Moves between items:
ri: BD->SZ, TD->HZ, BR->SD, SR->RD, ZG->GP, GF->MQ, HM->QR, JN->HS, QN->QL, TC->QS, QG->HC, TH->BQ, HZ->HM, MC->PP, HB->ZP, TR->HJ, GP->TC, QR->BT, FR->FJ, FP->HH, CM->SL, LH->ZB, TM->SC, BB->NJ, DL->CG, BT->DS, ZS->BR, GG->CL, JG->NT, NQ->MS, ML->RM, RC->PZ, RR->DT, FG->FZ, DC->FG, QL->BD, TZ->BB, BH->TJ, FJ->PF, HJ->ZG, ZP->JH, NS->CR, RT->HB, MS->JN, TJ->SB, QF->HL, LT->TQ, PR->BN, NC->DD, FZ->LT, TL->PJ, JP->ML, GB->DC, ZL->ZM, CL->FR, PP->NL, SB->PH, PQ->BG, HC->GB, LZ->TZ, SL->NR, FL->SR, HH->ZC, ZZ->TD, BN->CZ, QS->JR, NZ->FB, CJ->TM, DD->ZZ, PZ->PG, JC->MP, SC->PQ, RM->ZJ, NT->PN, ZH->JP, HD->TG, HS->FQ, HN->MR, JR->ZS, RD->RR, MP->TN, MQ->DZ, BQ->MZ, PH->FC, PC->HP, PB->CM, CG->CP, ZM->GG, SN->MN, ZJ->FP, PN->DM, MN->RH, FB->JG, NR->CQ, RG->QF, DM->GF, PG->NZ, QT->TL, MZ->BL, PJ->GS, HL->LZ, PF->RZ, BL->ZH, CP->NS, TN->PC, GS->QG, DZ->TR, ZD->MH, ZB->ZD, RH->JC, DS->DL, LL->ZL, SZ->PR, GH->TH, JH->QT, DT->QN, RZ->CJ, BS->RT, CQ->HN, MD->FL, CZ->QM, QM->NQ, TG->RC, NJ->MC, MR->NC, FM->SN, ZC->LH, MH->LL, FC->PB, HP->BS, NL->GH, CR->RG, SD->FM, TQ->MD, BG->HD, FQ->BH
na: BD->CZ, TD->BT, BR->MN, SR->QN, ZG->JR, GF->HJ, HM->DL, JN->TJ, QN->PR, TC->BR, QG->FG, TH->ZH, HZ->DS, MC->TH, HB->TL, TR->TC, GP->ZS, QR->CG, FR->CJ, FP->ZB, CM->HN, LH->LL, TM->HD, BB->NL, DL->CR, BT->CP, ZS->SN, GG->PF, JG->GF, NQ->FQ, ML->HH, RC->FB, RR->BD, FG->MD, DC->TQ, QL->BN, TZ->PP, BH->FC, FJ->TM, HJ->QS, ZP->PJ, NS->HL, RT->QT, MS->BH, TJ->PB, QF->BB, LT->SR, PR->NQ, NC->HZ, FZ->FL, TL->HC, JP->FP, GB->LT, ZL->FR, CL->RZ, PP->BQ, SB->CM, PQ->RC, HC->FZ, LZ->MC, SL->MR, FL->DT, HH->ZD, ZZ->QR, BN->MS, QS->SD, NZ->PN, CJ->BG, DD->HM, PZ->JG, JC->HP, SC->TG, RM->ZC, NT->MQ, ZH->ZJ, HD->PG, HS->SB, HN->ZZ, JR->FM, RD->QL, MP->BS, MQ->ZG, BQ->JP, PH->SL, PC->HB, PB->CQ, CG->RG, ZM->FJ, SN->MP, ZJ->LH, PN->DZ, MN->TN, FB->DM, NR->NC, RG->TZ, DM->TR, PG->NT, QT->QG, MZ->ML, PJ->GB, HL->NJ, PF->SC, BL->RM, CP->QF, TN->RT, GS->DC, DZ->GP, ZD->ZM, ZB->ZL, RH->PC, DS->NS, LL->CL, SZ->QM, GH->BL, JH->GS, DT->SZ, RZ->PQ, BS->JH, CQ->DD, MD->RR, CZ->JN, QM->HS, TG->NZ, NJ->GH, MR->TD, FM->JC, ZC->MH, MH->GG, FC->NR, HP->ZP, NL->MZ, CR->LZ, SD->RH, TQ->RD, BG->PZ, FQ->PH
gu: BD->FL, TD->NR, BR->HJ, SR->DC, ZG->PN, GF->PG, HM->HN, JN->SZ, QN->TQ, TC->GF, QG->HB, TH->TZ, HZ->CQ, MC->RG, HB->JC, TR->JG, GP->DM, QR->MR, FR->ZD, FP->MZ, CM->FQ, LH->JP, TM->GG, BB->NS, DL->ZZ, BT->NC, ZS->TR, GG->LH, JG->HD, NQ->QL, ML->GH, RC->CJ, RR->FZ, FG->TL, DC->QT, QL->MD, TZ->CP, BH->CZ, FJ->MH, HJ->NT, ZP->MP, NS->HM, RT->RH, MS->BD, TJ->QM, QF->DS, LT->GS, PR->RD, NC->PB, FZ->PJ, TL->HP, JP->NL, GB->JH, ZL->HH, CL->ZB, PP->QF, SB->NQ, PQ->FR, HC->ZP, LZ->CG, SL->BH, FL->GB, HH->BL, ZZ->SL, BN->RR, QS->MQ, NZ->PQ, CJ->ZM, DD->CM, PZ->TM, JC->ZS, SC->CL, RM->TH, NT->TG, ZH->PP, HD->PF, HS->PR, HN->PH, JR->DZ, RD->FG, MP->BR, MQ->NZ, BQ->BB, PH->MS, PC->FM, PB->HS, CG->TD, ZM->ZC, SN->TC, ZJ->BQ, PN->RC, MN->QS, FB->BG, NR->TJ, RG->BT, DM->PZ, PG->SC, QT->PC, MZ->NJ, PJ->BS, HL->DL, PF->LL, BL->MC, CP->HZ, TN->SD, GS->RT, DZ->FB, ZD->RM, ZB->ML, RH->JR, DS->DD, LL->FP, SZ->SR, GH->LZ, JH->TN, DT->LT, RZ->ZL, BS->MN, CQ->SB, MD->HC, CZ->DT, QM->QN, TG->RZ, NJ->CR, MR->FC, FM->GP, ZC->ZH, MH->ZJ, FC->JN, HP->SN, NL->HL, CR->QR, SD->ZG, TQ->QG, BG->FJ, FQ->BN
ze: BD->RD, TD->HN, BR->GP, SR->FZ, ZG->GF, GF->FB, HM->NC, JN->BN, QN->FL, TC->DZ, QG->JH, TH->NJ, HZ->MR, MC->HL, HB->TN, TR->PN, GP->MQ, QR->DD, FR->LL, FP->ZH, CM->TJ, LH->RM, TM->FR, BB->RG, DL->HZ, BT->ZZ, ZS->ZG, GG->ZD, JG->RC, NQ->SZ, ML->BQ, RC->SC, RR->TQ, FG->GS, DC->PJ, QL->SR, TZ->CR, BH->NQ, FJ->ZL, HJ->DM, ZP->PC, NS->BT, RT->MP, MS->PR, TJ->MS, QF->CG, LT->HC, PR->DT, NC->SL, FZ->QG, TL->RT, JP->TH, GB->TL, ZL->LH, CL->MH, PP->LZ, SB->JN, PQ->PF, HC->QT, LZ->NS, SL->SB, FL->FG, HH->JP, ZZ->CQ, BN->QN, QS->TR, NZ->HD, CJ->CL, DD->NR, PZ->PQ, JC->SD, SC->FJ, RM->MZ, NT->PZ, ZH->GH, HD->CJ, HS->CZ, HN->PB, JR->HJ, RD->LT, MP->FM, MQ->JG, BQ->MC, PH->HS, PC->MN, PB->BH, CG->HM, ZM->ZB, SN->JR, ZJ->BL, PN->PG, MN->ZS, FB->TG, NR->PH, RG->DL, DM->NZ, PG->BG, QT->BS, MZ->PP, PJ->HB, HL->CP, PF->ZM, BL->NL, CP->QR, TN->SN, GS->ZP, DZ->NT, ZD->FP, ZB->ZJ, RH->BR, DS->TD, LL->ZC, SZ->RR, GH->BB, JH->HP, DT->MD, RZ->GG, BS->JC, CQ->FC, MD->DC, CZ->QL, QM->BD, TG->TM, NJ->QF, MR->CM, FM->QS, ZC->ML, MH->HH, FC->FQ, HP->RH, NL->TZ, CR->DS, SD->TC, TQ->GB, BG->RZ, FQ->QM
po: BD->NQ, TD->DL, BR->JC, SR->BD, ZG->BR, GF->GP, HM->CP, JN->PH, QN->CZ, TC->FM, QG->LT, TH->ML, HZ->CG, MC->MZ, HB->GS, TR->JR, GP->SD, QR->NS, FR->SC, FP->MH, CM->NC, LH->ZM, TM->RC, BB->TH, DL->QF, BT->CR, ZS->RH, GG->CJ, JG->DZ, NQ->TJ, ML->LH, RC->NT, RR->PR, FG->SR, DC->FL, QL->QM, TZ->GH, BH->CM, FJ->PQ, HJ->ZS, ZP->QG, NS->TZ, RT->PJ, MS->SB, TJ->SL, QF->MC, LT->RR, PR->JN, NC->QR, FZ->RD, TL->DC, JP->ZC, GB->MD, ZL->PF, CL->TM, PP->BL, SB->NR, PQ->PG, HC->TQ, LZ->NL, SL->DD, FL->QL, HH->LL, ZZ->DS, BN->HS, QS->SN, NZ->GF, CJ->TG, DD->BT, PZ->PN, JC->RT, SC->PZ, RM->ZB, NT->TR, ZH->HH, HD->FB, HS->FC, HN->HZ, JR->MN, RD->SZ, MP->HB, MQ->TC, BQ->RM, PH->CQ, PC->JH, PB->MR, CG->HL, ZM->RZ, SN->PC, ZJ->ZD, PN->HJ, MN->HP, FB->MQ, NR->ZZ, RG->NJ, DM->ZG, PG->DM, QT->GB, MZ->ZJ, PJ->FG, HL->PP, PF->BG, BL->FP, CP->LZ, TN->ZP, GS->FZ, DZ->QS, ZD->CL, ZB->GG, RH->BS, DS->RG, LL->FJ, SZ->MS, GH->JP, JH->HC, DT->BN, RZ->HD, BS->TL, CQ->TD, MD->QN, CZ->FQ, QM->BH, TG->JG, NJ->BQ, MR->HM, FM->TN, ZC->ZL, MH->FR, FC->HN, HP->QT, NL->ZH, CR->BB, SD->MP, TQ->DT, BG->NZ, FQ->PB
ba: BD->QL, TD->ZZ, BR->ZS, SR->FL, ZG->HJ, GF->DM, HM->HZ, JN->MS, QN->DT, TC->GP, QG->GS, TH->GH, HZ->TD, MC->NJ, HB->RT, TR->DZ, GP->ZG, QR->HM, FR->CL, FP->ZJ, CM->PB, LH->ZC, TM->CJ, BB->TZ, DL->DS, BT->QR, ZS->JR, GG->ZM, JG->FB, NQ->QM, ML->JP, RC->TG, RR->RD, FG->DC, DC->GB, QL->QN, TZ->LZ, BH->FQ, FJ->FR, HJ->TR, ZP->HB, NS->CP, RT->BS, MS->NQ, TJ->BH, QF->RG, LT->FZ, PR->SZ, NC->MR, FZ->FG, TL->QT, JP->ZH, GB->HC, ZL->LL, CL->GG, PP->MC, SB->TJ, PQ->SC, HC->QG, LZ->HL, SL->CM, FL->MD, HH->FP, ZZ->DD, BN->PR, QS->TC, NZ->PG, CJ->RZ, DD->NC, PZ->RC, JC->RH, SC->TM, RM->ML, NT->JG, ZH->BL, HD->BG, HS->JN, HN->CQ, JR->QS, RD->SR, MP->JC, MQ->GF, BQ->TH, PH->SB, PC->TN, PB->FC, CG->DL, ZM->ZL, SN->FM, ZJ->RM, PN->NT, MN->SN, FB->NZ, NR->SL, RG->CR, DM->PN, PG->PZ, QT->JH, MZ->BQ, PJ->TL, HL->QF, PF->FJ, BL->MZ, CP->CG, TN->MP, GS->PJ, DZ->MQ, ZD->ZB, ZB->LH, RH->MN, DS->BT, LL->MH, SZ->BD, GH->NL, JH->ZP, DT->RR, RZ->PF, BS->HP, CQ->NR, MD->TQ, CZ->BN, QM->CZ, TG->HD, NJ->BB, MR->HN, FM->SD, ZC->HH, MH->ZD, FC->PH, HP->PC, NL->PP, CR->NS, SD->BR, TQ->LT, BG->PQ, FQ->HS

The rows follow the links: the fewer symbols apart two items are, the more alike their rows tend to be.

Here are some items, each with a row of numbers. One shown again gets a slightly different row.
HL [-183  -96 -168 -167  -23  -34   12   24   97  269  -55   38 -125  -67  171  106  -41 -117   43   69   63 -134  164   22 -119 -269   17   45  105  -94   86  151  -17  -64   13  109 -109   43  -53  -81   91 -119   56  -99  -95  -30  121 -139]
DC [ 106   10  149  286   52   68  109  -37   -4 -152  -11   26  123  123  -62   39   37   54 -268 -119  -16  192  -59  -38  -17  226  -97  -47 -104   14  100 -122   19   73  -34  -85   24 -253    2    0  -27   23 -125  138  100    6 -179   35]
GP [ 185  180   99   18  -78 -120  -37   63   65 -292  175 -134  -38   74 -161 -157  -48   26   39  -46  -61   17  -80   25  209  161  -50  -20   33   57 -230  -43  -69   37   50   59   71   30   65   77  -95  174  -78   81   56  195   30  136]
SZ [ -30 -144   31  191  182   48   54   23 -177  -63  -60   34  -99  135   29   93  107   40 -124   71   32  174  164   90 -146  135  112  -19 -103   18  306    6  111  -64  -67 -143  -67 -124 -141 -140  -75   -1   27   97  164   64   10    1]
PF [  44   53   31 -174 -121  -16 -161   21  -41  -77    8    8  -72 -108  -67 -141   59   36  224   76   -1 -192  -18   85  188 -136   89  -46  -16   82 -200  138   56  -50   37   14  -95  272  116   -1  -61   27  202 -216    7  -71  114   54]
NZ [ 115  140   75 -117 -106   42 -111  -88   54 -112   58  -87   17  -70 -123 -167   12   92  219   28  -67 -103 -245 -106  169   55   26  -26    4   22 -255  -85  -20   36   30  -11  182  160  169  204  -44   88   24  -93  -47 -111  -23   51]
PZ [  99  127   73 -142 -118   62 -130  -87   53  -95   37  -78  -29  -75 -109 -170   36   94  236   54  -55 -126 -227  -99  159   19   56  -31  -11   27 -228  -49    1   20   28  -12  156  190  175  188  -41   64   58 -139  -49 -140   -1   42]
TH [-125  -31 -101 -162 -113   40   -1  -61  119  298  -91   90  112 -170  123   73  -49  -74   28  -41   39 -172  -40  -67  -33 -280  -77   30   64  -62  -73   79  -42   17   19   92  -54   61   66   19  145 -140   47 -159 -168 -195  -33 -104]
BB [-173  -83 -144 -171  -63    7    1  -21  123  297  -82   53  -76  -89  174  107  -28 -102   47   50   50 -154   98  -23 -101 -276  -10   36   90  -99   46  128  -12  -35   24  110  -87   49    2  -30  113 -139   64 -154 -120 -122   85 -155]
RD [  46  -79   79  264  137   -1   91   62 -164 -140  -26   47   48  123  -35   64   60   34 -226  -47   19  209  119   90  -64  178    5  -26 -115   66  198  -31   63  -12  -47 -109  -94 -175 -116 -136  -60   22  -35  158  154  121  -65   62]
RR [  33  -90   67  254  151    8   87   65 -182 -138  -24   51   28  133  -23   64   63   31 -210  -26   23  205  128  104  -86  168   25  -29 -100   64  224  -24   76  -23  -58 -121  -95 -162 -131 -145  -77   23  -26  151  158  122  -45   53]
QM [ -75 -176  -13  132  199   95   43  -27 -150   20  -91   37 -130  115   64  104  112   45  -61  132   27  146  129   24 -215  102  152   -9  -85  -28  348  -31  128  -72  -81 -158    7 -101 -133  -97  -45  -38   39   67  123  -13   24  -52]
ZP [ 118   52  184  220  -57  132   52 -128  183 -195    8  -82 -167  177  -40   -8   92   72 -162    4   -6   70  -91 -129   26  212  -33  -76  -81  -64   77  -91   50   48  -15  -29   87 -259  111   94  -73   45  -87  -14  111  -98  -83  -68]
ZM [  23   51    6 -160 -112  -92 -125   92  -88  -36    5   62   65 -165  -54 -107   -1  -18  142  -22   19 -170   33  135  191 -199   14  -32    3  128 -235  168   15  -46   53   39 -182  277   70  -75  -18    7  170 -165  -25   -1   77   97]
JR [ 179  166  116   50  -81 -115  -33   72   93 -324  174 -142 -140  127 -149 -138  -19   18    9   -6  -53   12  -18   41  193  175  -31  -27   30   42 -176   -4  -44   16   45   62   31  -17   58   45 -121  171  -62   64   93  206   70  103]
DL [-176  -99 -211 -129   84 -136   45  123  -31  230    2   36  -26  -38  150  126 -109 -139    6   27   41  -21  217  104 -150 -186   -4   87  125  -50  104  104  -61  -51    4   98 -103   37 -168 -138   89  -77  -15   66  -79  159  122  -51]
TJ [-130 -164  -93   49  205  127   52  -85 -112  185 -107   28  -17   41   93  132   52   36    8   93   13  145    9  -83 -280   72  111   53  -38  -78  312 -124   63  -29  -80 -133  143  -88 -130   15   41  -75  -33   92  -10  -81  -35  -98]
LL [  12   50   -5 -162 -117 -100 -108  110  -95    0   -2   80  139 -174  -42  -93  -34  -40  108  -61    9 -167   31  144  189 -216  -24  -13   11  128 -242  160   -7  -23   47   58 -203  260   60  -84    6   -7  159 -135  -46   10   46   99]
MD [  79  -38  104  281  112   14  104   34 -126 -157  -12   40  114  120  -46   58   46   38 -261  -95    2  216   54   52  -42  203  -50  -25 -111   60  150  -62   34   27  -40 -102  -62 -204  -82  -99  -52   21  -75  173  136   94 -126   68]
CL [  31   48   19 -165 -114  -74 -139   77  -78  -59   10   44   -1 -134  -64 -126   17    7  175   22   10 -184   26  134  192 -169   50  -36   -9  111 -225  166   35  -51   42   33 -160  284   82  -57  -47   10  190 -185   -1  -28  102   82]
HD [  68   92   72 -159 -113   61 -150  -81   34  -77   12  -65  -80  -83  -89 -163   58   89  260   89  -36 -159 -179  -61  166  -24   92  -42  -21   22 -209    8   38  -11   28  -15   93  218  174  144  -61   51  118 -193  -31 -159   48   23]
GB [ 111   14  149  285   30   85  113  -53   22 -151  -11    9  100  127  -61   39   40   61 -264 -110  -14  177  -75  -66  -18  229 -101  -53 -110    5   86 -126   13   70  -35  -73   30 -269   23   22  -30   23 -125  118   93  -16 -179   18]
JP [ -76   27  -80 -144 -119   -4  -13   -1   40  226  -66  114  272 -225   56   21  -83  -62   22 -124   19 -148  -72  -13   51 -264 -126   25   33   23 -184   61  -71   46   23   87  -90  117   72    3  138 -110   46 -119 -172 -145  -78  -21]
FJ [  39   50   33 -174 -119  -37 -154   51  -56  -63    9   11  -52 -116  -61 -144   41   17  207   56    9 -200   -3   93  181 -150   74  -38  -18   84 -204  152   49  -55   41   18 -118  282  106  -26  -60   21  197 -210    2  -52  112   65]
PB [-151 -132 -151    7  202   81   72  -66 -120  252  -76   44  108   -4  103  141  -24    3    5   28   -7  151  -15  -85 -271   38   55   77    7  -69  249 -146   -7    5  -72 -100  166  -75 -152   23  100  -84  -89  139  -66  -34  -66  -76]
QT [ 118   43  185  244  -40  128   70 -132  158 -172    0  -62  -84  165  -42    3   79   75 -195  -26  -18  104 -108 -136   11  219  -54  -77  -85  -58   80 -110   40   63  -15  -41   92 -266   96   90  -53   34  -93   15  103 -103 -116  -45]
BR [ 175  145  128   67  -80  -94  -32   54  113 -331  162 -146 -216  148 -127 -131    1   20  -13   26  -36    2   18   47  184  178  -13  -49   18   28 -127   19  -26    5   50   61   11  -45   55   30 -130  167  -47   40  126  187   91   75]

Each walk starts at a row. The symbols on each line, taken left to right, move it on to the next item.
Answer with the item's row; about right is enough.
[-155  -99 -208  -52  179  -61   89   60 -118  263  -19   56  182  -50  105  140 -118  -79  -22  -45   -3  121   67    9 -224  -41  -20  115   77  -35  142  -84  -81   11  -37   -3   68  -27 -203  -49  124  -63 -118  211 -110  127  -23  -18]
gu ba ze gu po	[-114 -180  -57   81  202  123   47  -78 -127  129 -106   27  -92   75   92  122   90   49  -12  130   21  140   61  -46 -256   83  140   25  -59  -66  350  -85  100  -59  -82 -153   95  -99 -124  -20   -1  -64    0   68   43  -76   -9  -87]
na na gu na ri gu	[-105 -176  -44   93  202  124   45  -69 -133  103 -105   32 -102   93   88  128   94   49  -24  136   28  142   72  -22 -247   91  148   16  -73  -63  345  -72  116  -53  -89 -150   74 -100 -127  -41  -15  -59   14   66   66  -69    2  -81]
[ -36 -153   20  176  180   51   49   14 -177  -42  -65   36 -110  129   36   90  104   42 -104   92   36  173  160   66 -166  123  129  -16  -96    3  328   -4  131  -66  -75 -142  -57 -112 -143 -128  -75  -11   30   89  154   47   21  -13]
ze na ze po ze	[  25 -102   65  235  157    6   78   61 -179 -130  -34   40    2  135  -18   71   81   35 -200   -3   21  200  151  105  -92  169   47  -25 -103   59  242  -15   84  -33  -50 -121  -99 -152 -132 -156  -65   10   -4  143  167  124  -32   45]
ba ri ba na po na gu	[ -59 -158    2  162  189   67   48    4 -163  -18  -79   30 -129  124   41   94  105   40  -97  109   31  164  150   59 -182  120  143  -11  -95  -12  334   -9  124  -81  -75 -148  -35 -113 -145 -120  -64  -23   43   74  144   30   26  -25]
[-184 -101 -185 -159   10  -70   15   50   59  253  -30   35 -122  -49  178  115  -57 -130   32   69   59 -111  197   59 -128 -252   12   59  120  -84  100  148  -25  -61    8  112 -120   41  -97 -117   92 -111   51  -65  -81   34  144 -115]
ri ze na ba	[-184 -113 -190 -158   19  -91   19   67   44  244  -21   40 -115  -43  170  118  -72 -138   31   63   58  -93  210   67 -121 -244   18   75  116  -79  106  143  -29  -67    7  115 -115   38 -116 -118   90 -101   35  -39  -77   57  141 -100]
ba gu na na po po po	[ -64   24  -67 -143 -125  -21  -17   13   24  216  -63  124  279 -222   46   12  -88  -67   24 -144   15 -147  -73   -2   72 -258 -131   24   36   35 -197   71  -75   47   33   77 -101  133   65   -5  129 -107   46 -114 -168 -138  -79   -3]
[ 124   35  178  254  -29  134   77 -125  140 -170   -7  -46  -45  156  -46    9   77   76 -205  -42  -13  117 -107 -138    7  223  -71  -70  -89  -43   86 -112   36   69  -23  -47   80 -274   92   80  -45   29 -102   32  100  -95 -139  -40]
ri ri ze ze ze ba po	[ 138   74  181  162  -76   66    5  -81  212 -261   65 -131 -308  212  -56  -50   96   56  -98   72   -7   11  -19  -78   84  197   13  -86  -35  -68   42   -9   43    8    9   11   49 -196  118   71 -121   84  -40  -47  146  -16   20  -52]
po gu ri ri po gu po	[ 122   42  182  233  -48  135   63 -133  174 -179    9  -78 -130  173  -43    2   82   75 -178  -13   -8   80 -101 -138   24  214  -47  -77  -84  -60   81  -95   41   53  -16  -41   84 -261  111   90  -61   41  -89    4  104 -103 -101  -52]
[   7 -115   54  229  161    8   71   61 -183 -114  -42   43  -29  142   -7   81   79   34 -179   12   30  192  157  100 -112  159   68  -24 -103   51  259   -4   90  -40  -54 -133  -94 -145 -136 -150  -73    5    4  131  176  111  -16   36]
gu gu ri ba ba	[ 119   33  171  269    0  118   99 -101   93 -156   -5  -30   17  149  -48   23   60   67 -238  -76  -11  148 -114 -115  -10  228  -90  -63  -99  -25   86 -122   20   71  -25  -63   73 -272   73   61  -38   25 -117   65   88  -73 -163  -18]
ba ze gu ze na ba	[ 163  107  156  108  -90  -32  -19   -3  170 -315  124 -151 -306  194  -88  -98   54   28  -45   69  -18    3   31    4  145  180   13  -68    1  -21  -43   25   23   -5   38   50    7 -105   79   30 -143  129  -27  -12  151  116   90   13]
[  23   56   11 -160 -111  -80 -127   90  -88  -52    8   44   35 -152  -59 -118    7  -13  161    3   13 -179   25  136  195 -186   35  -30   -5  119 -229  171   21  -45   47   36 -177  272   72  -74  -37   12  182 -176  -14  -16   85   86]
po gu ri gu ba po	[  20   45   -5 -162 -115  -97 -107  106  -97  -17    0   69  103 -167  -51 -107  -22  -28  140  -44   13 -177   27  149  188 -203   -6  -22    1  134 -242  166    2  -33   49   51 -196  271   60  -81  -11    1  162 -148  -31    7   60  105]
na na gu na gu	[  18   55  -16 -151 -118 -105  -86  107  -96   12    5   87  174 -178  -34  -92  -42  -48   97  -85   14 -158   14  142  178 -211  -33   -7   14  120 -248  161  -19  -20   46   55 -198  250   50  -85   14  -16  140 -124  -57    5   28  107]
[ -16 -142   35  210  172   24   57   42 -182  -85  -56   42  -79  129    7   82   96   38 -150   60   31  180  166   94 -136  147   97  -23  -98   30  297   -4  105  -61  -59 -131  -81 -122 -142 -150  -72    0   29  107  163   84    9   10]
na na ri po na	[-156 -118 -177  -20  192   20   85  -18 -118  260  -55   52  170  -33  107  149  -73  -22   -6   -6   -4  142    7  -57 -256   12   11  101   37  -56  195 -145  -43   15  -53  -59  144  -59 -172   10  118  -70 -112  186  -99   22  -65  -43]
gu na ba na po na	[-168  -98 -224  -96  124 -141   68  128  -78  236    9   49   62  -43  136  127 -126 -130  -11  -10   27   36  191   89 -169 -133  -17  112  115  -29  108   41  -81  -35    4   73  -65   21 -199 -122  103  -62  -56  136  -78  189   80  -26]
[  43   58   48 -175 -122    9 -159  -11  -23  -83    3  -16  -98 -100  -74 -149   65   44  247   85    2 -197  -65   42  182 -113  109  -46  -22   60 -193  110   52  -48   33    4  -41  269  134   39  -72   39  190 -224    0 -114  102   43]
ri ri ze gu po ba na	[  45   54   45 -172 -124   -8 -165    5  -26  -75    1  -13  -94 -101  -68 -150   57   41  237   76   -1 -198  -36   59  181 -125  100  -44  -19   77 -193  127   56  -52   36    5  -64  274  123   13  -70   23  192 -224   -3  -90  105   52]
ze ze na po ze gu ze	[ -46   40  -64 -152 -125  -35  -25   23    3  187  -51  124  291 -217   30    1  -84  -64   24 -140   18 -144  -67   17   78 -255 -129   20   40   42 -216   71  -72   41   41   86 -113  138   64  -17  124  -94   46 -103 -158 -113  -78   21]
[   7   52  -23 -148 -120  -99  -80  110  -88   31   -1  101  201 -195  -34  -69  -52  -38   80 -100   17 -151   15  131  178 -225  -57   -7   11  124 -258  155  -33   -4   51   63 -198  236   49  -83   31  -20  126 -116  -70    0   14  100]
po ze po po ba ri ba ri	[  56   61   54 -172 -123   35 -162  -48    2  -87   11  -30 -105  -90  -82 -160   68   65  260  100  -23 -182 -104   -4  174  -83  105  -47  -19   42 -193   67   55  -39   36  -12   17  247  155   85  -70   43  168 -222  -13 -132   83   34]
po po ri ze ri ze po	[ 129  164   79  -98 -102   21  -92  -68   50 -132   78  -85   49  -55 -145 -169   -9   87  194  -11  -78  -70 -254 -100  174   85   -2  -15    2   37 -263 -108  -44   61   41   -3  194  135  154  204  -39   93  -13  -53  -48  -62  -41   76]
